Below are the code and all the weights of a small trained network. Each question names an input and a class and asks about switching units off, where a switched-off unit gives its printed mean instead of its output.

import numpy as np


def w(rows, s, z=0):
    codes = np.array(rows[::2]) - 128.0
    scale = np.full(codes.shape[1], s)
    scale[-1] = z or s
    return codes * scale


def norm(h):
    return h / np.sqrt((h * h).mean(-1, keepdims=True) + 1e-5)


def f(y):
    return np.maximum(y, 0)


def log_softmax(a):
    a = a - a.max(-1, keepdims=True)
    return a - np.log(np.exp(a).sum(-1, keepdims=True))


def net(x, mask):
    res = np.array(x, float).reshape(1, 8) / 4 @ E
    u = 0
    for l in range(2):
        y = f(norm(res) @ A[l][:, :-1].T + A[l][:, -1])
        res = res + np.where(mask[u : u + 14], y, B[l][:, -1]) @ B[l][:, :-1]
        u += 14
    return log_softmax(norm(res)[-1] @ U[:, :-1].T + U[:, -1])


A, B = {}, {}
E = w([
[150,161,138,157,124,137,166,76,116,166,54,165],'x0',
[94,115,124,136,103,94,123,88,176,204,135,66],'x1',
[213,182,113,95,124,82,205,153,131,109,189,116],'x2',
[139,72,190,125,124,189,151,101,156,132,98,134],'x3',
[29,107,188,143,136,112,255,125,211,142,103,101],'x4',
[126,107,86,159,139,117,144,114,127,59,40,119],'x5',
[128,74,159,156,121,100,164,162,123,112,177,45],'x6',
[108,55,61,67,168,144,125,117,149,123,92,133],'x7',
],0.0047)
A[0] = w([
[88,91,185,153,73,109,155,109,167,167,132,148,92],'0.n1',
[56,127,148,133,150,174,75,96,114,165,110,101,123],'0.n2',
[147,132,121,130,122,159,146,57,143,149,76,168,87],'0.n3',
[76,88,114,145,101,126,192,133,186,110,68,113,49],'0.n4',
[149,170,117,147,141,162,98,125,56,92,102,145,77],'0.n5',
[130,109,140,74,156,164,154,161,174,126,187,119,23],'0.n6',
[153,154,181,155,117,134,161,136,85,136,153,125,48],'0.n7',
[135,136,253,157,95,114,152,172,121,122,125,166,2],'0.n8',
[145,118,176,110,104,81,150,163,135,113,143,99,164],'0.n9',
[185,123,92,105,112,148,87,110,105,110,100,186,111],'0.n10',
[93,144,67,112,153,143,92,117,143,121,173,96,67],'0.n11',
[172,103,125,117,129,112,128,104,137,118,113,109,111],'0.n12',
[180,150,135,142,156,126,170,116,129,83,143,154,94],'0.n13',
[108,80,150,181,142,135,65,123,138,151,134,98,6],'0.n14',
],0.006,0.0034)
B[0] = w([
[147,105,94,115,139,156,108,127,52,42,152,136,227],'0.n1',
[78,116,106,154,82,76,93,155,175,135,128,130,227],'0.n2',
[167,128,165,129,128,103,118,116,221,171,111,132,199],'0.n3',
[122,140,186,123,199,48,131,142,121,77,46,148,232],'0.n4',
[131,65,106,51,171,120,142,153,140,101,200,141,229],'0.n5',
[188,22,77,118,137,129,118,136,168,173,142,120,169],'0.n6',
[71,202,58,178,142,154,137,86,172,122,223,101,183],'0.n7',
[92,134,110,182,206,253,102,5,142,118,157,129,196],'0.n8',
[170,133,102,122,123,123,130,127,177,222,178,182,226],'0.n9',
[185,131,211,120,107,99,106,147,131,101,143,201,253],'0.n10',
[118,138,164,141,142,175,161,118,140,126,159,179,174],'0.n11',
[73,189,159,139,166,128,100,156,129,141,142,152,156],'0.n12',
[71,97,102,166,92,112,97,68,97,102,153,80,198],'0.n13',
[87,73,189,119,80,157,51,159,107,135,120,107,167],'0.n14',
],0.0052,0.0037)
A[1] = w([
[110,193,169,168,134,225,201,96,81,137,151,94,90],'1.n1',
[162,117,88,103,91,84,158,151,113,178,177,93,85],'1.n2',
[136,95,182,90,126,172,203,137,161,138,189,71,89],'1.n3',
[99,108,106,115,148,123,171,116,132,83,57,93,38],'1.n4',
[92,84,159,156,55,164,81,153,101,128,103,77,5],'1.n5',
[86,68,154,145,89,158,69,151,97,126,105,69,11],'1.n6',
[149,171,129,107,117,209,128,85,111,190,69,188,54],'1.n7',
[106,132,134,124,186,112,202,137,124,76,29,86,26],'1.n8',
[167,228,80,158,86,94,194,171,74,168,147,55,13],'1.n9',
[161,107,147,98,143,157,105,109,127,138,51,164,132],'1.n10',
[180,152,80,118,116,164,89,190,51,60,159,144,72],'1.n11',
[121,136,45,116,72,143,91,109,148,164,119,186,151],'1.n12',
[161,114,73,89,134,150,96,136,1,44,137,159,12],'1.n13',
[27,212,129,121,128,174,118,116,163,176,173,137,157],'1.n14',
],0.0065,0.003)
B[1] = w([
[126,137,95,221,123,171,112,66,130,28,255,89,194],'1.n1',
[134,85,108,71,93,82,159,121,133,176,75,132,188],'1.n2',
[159,85,63,103,146,198,138,132,130,113,137,158,202],'1.n3',
[71,110,211,164,194,93,199,107,120,187,92,144,179],'1.n4',
[116,98,146,68,68,168,97,124,86,155,87,50,170],'1.n5',
[71,122,168,48,80,172,89,89,55,175,102,52,181],'1.n6',
[177,150,131,108,55,173,110,133,207,64,124,131,168],'1.n7',
[71,71,213,234,199,69,224,101,146,153,154,196,200],'1.n8',
[189,176,125,186,38,60,126,71,76,193,62,69,178],'1.n9',
[138,174,195,118,95,93,139,114,170,182,178,99,205],'1.n10',
[105,143,155,137,203,130,176,125,53,123,116,151,255],'1.n11',
[132,157,158,145,119,126,158,179,147,74,95,136,203],'1.n12',
[141,173,146,93,219,167,114,180,33,116,139,137,242],'1.n13',
[110,120,56,168,148,141,126,133,111,76,89,92,232],'1.n14',
],0.0064,0.0047)
U = w([
[32,179,29,171,103,109,78,187,172,99,61,126,1],'0',
[203,189,63,163,31,25,157,97,93,207,136,76,79],'1',
[128,155,72,247,111,227,147,41,160,61,217,87,190],'2',
[54,84,225,198,206,69,210,96,179,145,84,166,169],'3',
[49,70,184,77,50,192,34,119,99,157,92,36,149],'4',
[171,32,31,39,137,146,178,167,187,182,177,123,106],'5',
[221,204,194,99,40,151,77,119,254,112,86,207,101],'6',
[189,186,148,76,219,137,96,195,27,89,154,202,171],'7',
],0.0096,0.0029)

Each question gives the input, the list of numbers given to net, and the class t.
The units are the neurons (one row each of A and B). Each row of codes is followed by its name. A weight is (code - 128) times the scale printed after its matrix; where a second scale follows, it is the last column's (A, B and U).
mask holds one flag per neuron, layer by layer. A switched-off neuron (its flag False) gives its mean, the last column of its row in B, instead of its output. The means were averaged over made-up inputs and are rounded, as every weight is.
A unit's drop is (log p(t) with every unit on - log p(t) with that unit switched off) / (log p(t) with every unit on - log p(t) with every unit switched off).
The circuit of an input: a set's keep is (log p(t) with only the set's units on - log p(t) with every unit switched off) / (log p(t) with every unit on - log p(t) with every unit switched off). Starting from the 12 units with the biggest drops (on a tie, the unit counted first), units are removed one at a time, each time the one whose removal leaves the highest keep (on an exact tie, the one counted first), for as long as the keep stays at least 0.8.
units of the circuit, in order: the units of the circuit, biggest drop first
top k neurons: the k neurons with the biggest drops, biggest first
k most important neurons of layer l: the k neurons of layer l with the biggest drops, biggest first
drop of u: that unit's drop, to one decimal
input [-8,4,8,-3,3,6,-2,0], class 1: units of the circuit, in order -> 1.n9, 0.n5
input [-7,6,-2,5,2,3,-2,0], class 4: top 2 neurons -> 0.n14, 1.n6
input [-5,-2,3,7,4,1,2,1], class 5: units of the circuit, in order -> 1.n3
input [5,-2,7,1,-1,5,5,2], class 1: 2 most important neurons of layer 0 -> 0.n9, 0.n4
input [-2,2,-8,-8,4,0,-1,3], class 4: units of the circuit, in order -> 0.n14, 1.n6
input [-2,4,-4,3,2,2,5,4], class 4: top 3 neurons -> 0.n14, 1.n6, 1.n5
input [-2,-4,-6,-8,0,8,4,1], class 3: units of the circuit, in order -> 1.n8, 1.n4
input [0,-1,-4,-3,2,1,0,-5], class 2: units of the circuit, in order -> 0.n8, 1.n1
input [2,1,-5,-2,1,4,-5,-7], class 6: 3 most important neurons of layer 0 -> 0.n3, 0.n7, 0.n13
input [3,-3,0,1,-6,-6,8,-4], class 2: units of the circuit, in order -> 0.n7, 0.n8
input [-2,0,-3,-2,-4,-6,2,1], class 4: 2 most important neurons of layer 0 -> 0.n14, 0.n1
input [1,-6,8,8,8,-4,4,4], class 5: top 3 neurons -> 0.n6, 1.n3, 0.n9
input [1,-7,-3,-5,0,4,4,8], class 3: 2 most important neurons of layer 0 -> 0.n1, 0.n9
input [6,-6,1,7,-7,5,6,-8], class 2: units of the circuit, in order -> 0.n7
input [0,-2,5,-6,-1,-7,-3,1], class 1: top 2 neurons -> 1.n9, 0.n1
input [6,-3,8,4,-2,4,-3,7], class 6: top 2 neurons -> 0.n3, 0.n1
input [-6,8,4,0,5,1,3,5], class 5: 2 most important neurons of layer 1 -> 1.n3, 1.n11
input [3,-3,3,-7,0,-6,5,-5], class 1: 2 most important neurons of layer 1 -> 1.n9, 1.n2
input [-4,0,-7,5,1,4,-4,0], class 4: 2 most important neurons of layer 1 -> 1.n6, 1.n5
input [2,2,1,8,-7,-5,1,0], class 6: most important neuron of layer 0 -> 0.n1
input [-2,6,-4,-4,-4,8,-3,-6], class 4: units of the circuit, in order -> 0.n14, 1.n6, 1.n5
input [7,7,-8,3,-1,-7,-8,-8], class 6: top 2 neurons -> 1.n7, 0.n3
input [1,2,2,-5,3,-7,1,3], class 5: top 2 neurons -> 0.n6, 1.n3
input [-8,5,-3,-7,4,-8,-2,-4], class 5: top 2 neurons -> 1.n2, 0.n6
input [5,-3,-8,-1,-2,-8,6,-2], class 4: 2 most important neurons of layer 0 -> 0.n14, 0.n2
input [-7,5,4,-1,2,8,-2,-5], class 1: top 2 neurons -> 0.n9, 1.n9
input [7,0,7,5,3,4,-2,-4], class 2: top neuron -> 1.n1
input [-8,2,4,-7,2,7,3,-2], class 1: drop of 1.n9 -> 0.3
input [-1,-6,7,2,1,-6,7,-3], class 2: drop of 0.n8 -> 0.4
